Here is a tiny trained network, its code and every weight. The questions are about switching its units off for an input and a target symbol, where a switched-off unit gives its printed mean instead of its output.

import numpy as np


def w(rows, s, z=0):
    codes = np.array(rows[::2]) - 128.0
    scale = np.full(codes.shape[1], s)
    scale[-1] = z or s
    return codes * scale


def norm(h):
    return h / np.sqrt((h * h).mean(-1, keepdims=True) + 1e-5)


def f(y):
    return np.maximum(y, 0)


def softmax(a):
    e = np.exp(a - a.max(-1, keepdims=True))
    return e / e.sum(-1, keepdims=True)


def log_softmax(a):
    a = a - a.max(-1, keepdims=True)
    return a - np.log(np.exp(a).sum(-1, keepdims=True))


def net(x, mask):
    ids = ['ΔΣεηθμτ'.index(c) for c in x.split()]
    T = len(ids)
    res = E[ids] + P[:T]
    u = 0
    for l in range(2):
        q, k, v = (norm(res) @ M[l].T for M in (Q, K, V))
        z = softmax(np.where(np.tri(T) > 0, q @ k.T / 2**0.5, -1e9)) @ v
        res = res + np.where(mask[u], z, O[l][:, -1]) @ O[l][:, :-1]
        u += 1
        y = f(norm(res) @ A[l][:, :-1].T + A[l][:, -1])
        res = res + np.where(mask[u : u + 8], y, B[l][:, -1]) @ B[l][:, :-1]
        u += 8
    return log_softmax(norm(res)[-1] @ U[:, :-1].T + U[:, -1])


Q, K, V, O, A, B = {}, {}, {}, {}, {}, {}
E = w([
[125,120,91,127,60],'Δ',
[193,182,108,45,36],'Σ',
[166,138,176,95,108],'ε',
[123,108,110,157,108],'η',
[123,136,145,164,106],'θ',
[205,145,230,252,186],'μ',
[191,164,50,147,67],'τ',
],0.012)
P = w([
[177,3,106,113,91],'0',
[51,99,114,124,88],'1',
[171,21,78,163,72],'2',
[126,181,177,107,208],'3',
[172,52,52,139,81],'4',
[73,251,179,155,187],'5',
],0.0067)
Q[0] = w([
[101,220,197,17,254],'0.h0',
[240,76,103,229,161],'0.h0',
],0.0079)
K[0] = w([
[36,101,220,27,174],'0.h0',
[240,238,90,254,139],'0.h0',
],0.006)
V[0] = w([
[148,76,193,217,49],'0.h0',
[134,150,254,139,109],'0.h0',
],0.0058)
O[0] = w([
[85,175,198,85,137,254],'0.h0',
[155,170,117,61,2,165],'0.h0',
],0.0098,0.0059)
A[0] = w([
[141,147,173,150,122,217],'0.n0',
[132,180,183,167,154,192],'0.n1',
[133,80,106,75,160,92],'0.n2',
[130,108,141,114,156,38],'0.n3',
[20,254,47,125,171,254],'0.n4',
[182,74,136,140,120,115],'0.n5',
[168,175,89,83,89,186],'0.n6',
[191,104,127,172,157,94],'0.n7',
],0.0095,0.0027)
B[0] = w([
[78,89,36,147,44,237],'0.n0',
[132,139,39,102,155,254],'0.n1',
[116,143,124,152,139,138],'0.n2',
[154,168,81,163,227,129],'0.n3',
[96,180,254,141,73,210],'0.n4',
[183,118,137,142,147,166],'0.n5',
[119,63,180,173,160,205],'0.n6',
[52,98,194,165,100,156],'0.n7',
],0.0087,0.0065)
Q[1] = w([
[94,70,218,43,218],'1.h0',
[145,173,148,2,191],'1.h0',
],0.0084)
K[1] = w([
[112,104,85,2,238],'1.h0',
[142,86,184,2,105],'1.h0',
],0.0095)
V[1] = w([
[68,89,148,68,106],'1.h0',
[2,183,152,190,116],'1.h0',
],0.007)
O[1] = w([
[104,143,7,103,167,130],'1.h0',
[135,80,204,79,142,252],'1.h0',
],0.011,0.0025)
A[1] = w([
[139,145,132,95,144,13],'1.n0',
[106,250,113,145,137,249],'1.n1',
[133,143,138,119,89,126],'1.n2',
[175,147,126,127,138,141],'1.n3',
[106,84,109,89,144,101],'1.n4',
[116,166,94,132,149,206],'1.n5',
[103,135,172,97,107,225],'1.n6',
[160,148,156,148,104,173],'1.n7',
],0.018,0.0018)
B[1] = w([
[136,75,149,82,82,129],'1.n0',
[133,255,107,89,228,196],'1.n1',
[80,109,160,91,147,216],'1.n2',
[160,240,232,230,135,138],'1.n3',
[238,214,137,101,251,153],'1.n4',
[12,141,185,103,167,136],'1.n5',
[35,156,126,89,21,255],'1.n6',
[81,149,111,55,164,221],'1.n7',
],0.0077,0.0094)
U = w([
[79,98,167,81,37,184],'Δ',
[134,254,117,84,204,110],'Σ',
[156,36,211,204,123,87],'ε',
[204,103,44,105,92,124],'η',
[219,188,119,215,64,124],'θ',
[64,82,35,176,171,5],'μ',
[169,105,160,133,201,80],'τ',
],0.0082,0.0017)

Each question gives the input, a string of symbols that net reads in full, and the target symbol t.
The units are the heads (2 rows each of Q, K, V and O) and the neurons (one row each of A and B). Each row of codes is followed by its name. A weight is (code - 128) times the scale printed after its matrix; where a second scale follows, it is the last column's (O, A, B and U).
mask holds one flag per unit, layer by layer, with each layer's heads first. A switched-off unit (its flag False) gives its mean, the last column of its rows in O or B, instead of its output. The means were averaged over made-up inputs and are rounded, as every weight is.
A unit's drop is (log p(t) with every unit on - log p(t) with that unit switched off) / (log p(t) with every unit on - log p(t) with every unit switched off).
The circuit of an input: a set's keep is (log p(t) with only the set's units on - log p(t) with every unit switched off) / (log p(t) with every unit on - log p(t) with every unit switched off). Starting from the 12 units with the biggest drops (on a tie, the unit counted first), units are removed one at a time, each time the one whose removal leaves the highest keep (on an exact tie, the one counted first), for as long as the keep stays at least 0.8.
circuit, biggest first: the units of the circuit, biggest drop first
unit that matters most: the unit with the biggest drop
top k neurons: the k neurons with the biggest drops, biggest first
top k neurons in layer l: the k neurons of layer l with the biggest drops, biggest first
input ε ε ε, target η: top 3 neurons in layer 1	(1.n1 1.n6 1.n7)
input μ Δ τ, target ε: top 2 neurons in layer 1	(1.n6 1.n1)
input μ τ μ, target ε: unit that matters most	1.n6
input μ η θ Δ Δ, target Σ: circuit, biggest first	(0.h0 1.n4 0.n4)
input Σ Σ θ, target Σ: circuit, biggest first	(0.h0 1.n4 1.h0)
input Δ Σ θ ε η, target Σ: circuit, biggest first	(1.n4 1.h0)
input Σ θ Δ μ, target Δ: circuit, biggest first	(1.h0 0.n0 1.n1 0.h0)
input η η Δ, target τ: top 3 neurons in layer 1	(1.n6 1.n4 1.n1)
input θ θ Σ μ, target Δ: circuit, biggest first	(0.n0 1.h0 1.n1 0.h0)
input Δ θ θ ε η, target Σ: circuit, biggest first	(1.n4 0.n4)
input τ Δ τ ε Σ, target ε: top 2 neurons	(0.n6 1.n1)
input Δ Σ Δ Σ η, target τ: top 2 neurons in layer 1	(1.n6 1.n4)
input θ τ Δ, target ε: top 2 neurons	(0.n1 1.n1)
input Σ η η, target τ: top neuron	(1.n4)
input θ θ Δ, target Σ: top 2 neurons in layer 0	(0.n0 0.n6)
input η τ η τ θ, target ε: top 2 neurons	(0.n4 1.n6)
input Δ τ τ μ Δ, target ε: top 2 neurons in layer 0	(0.n4 0.n5)
input ε τ μ τ Σ, target ε: top 2 neurons in layer 1	(1.n1 1.n6)
input Δ τ μ τ ε, target ε: top 2 neurons in layer 0	(0.n5 0.n4)
input μ ε τ μ η, target ε: top neuron in layer 0	(0.n4)
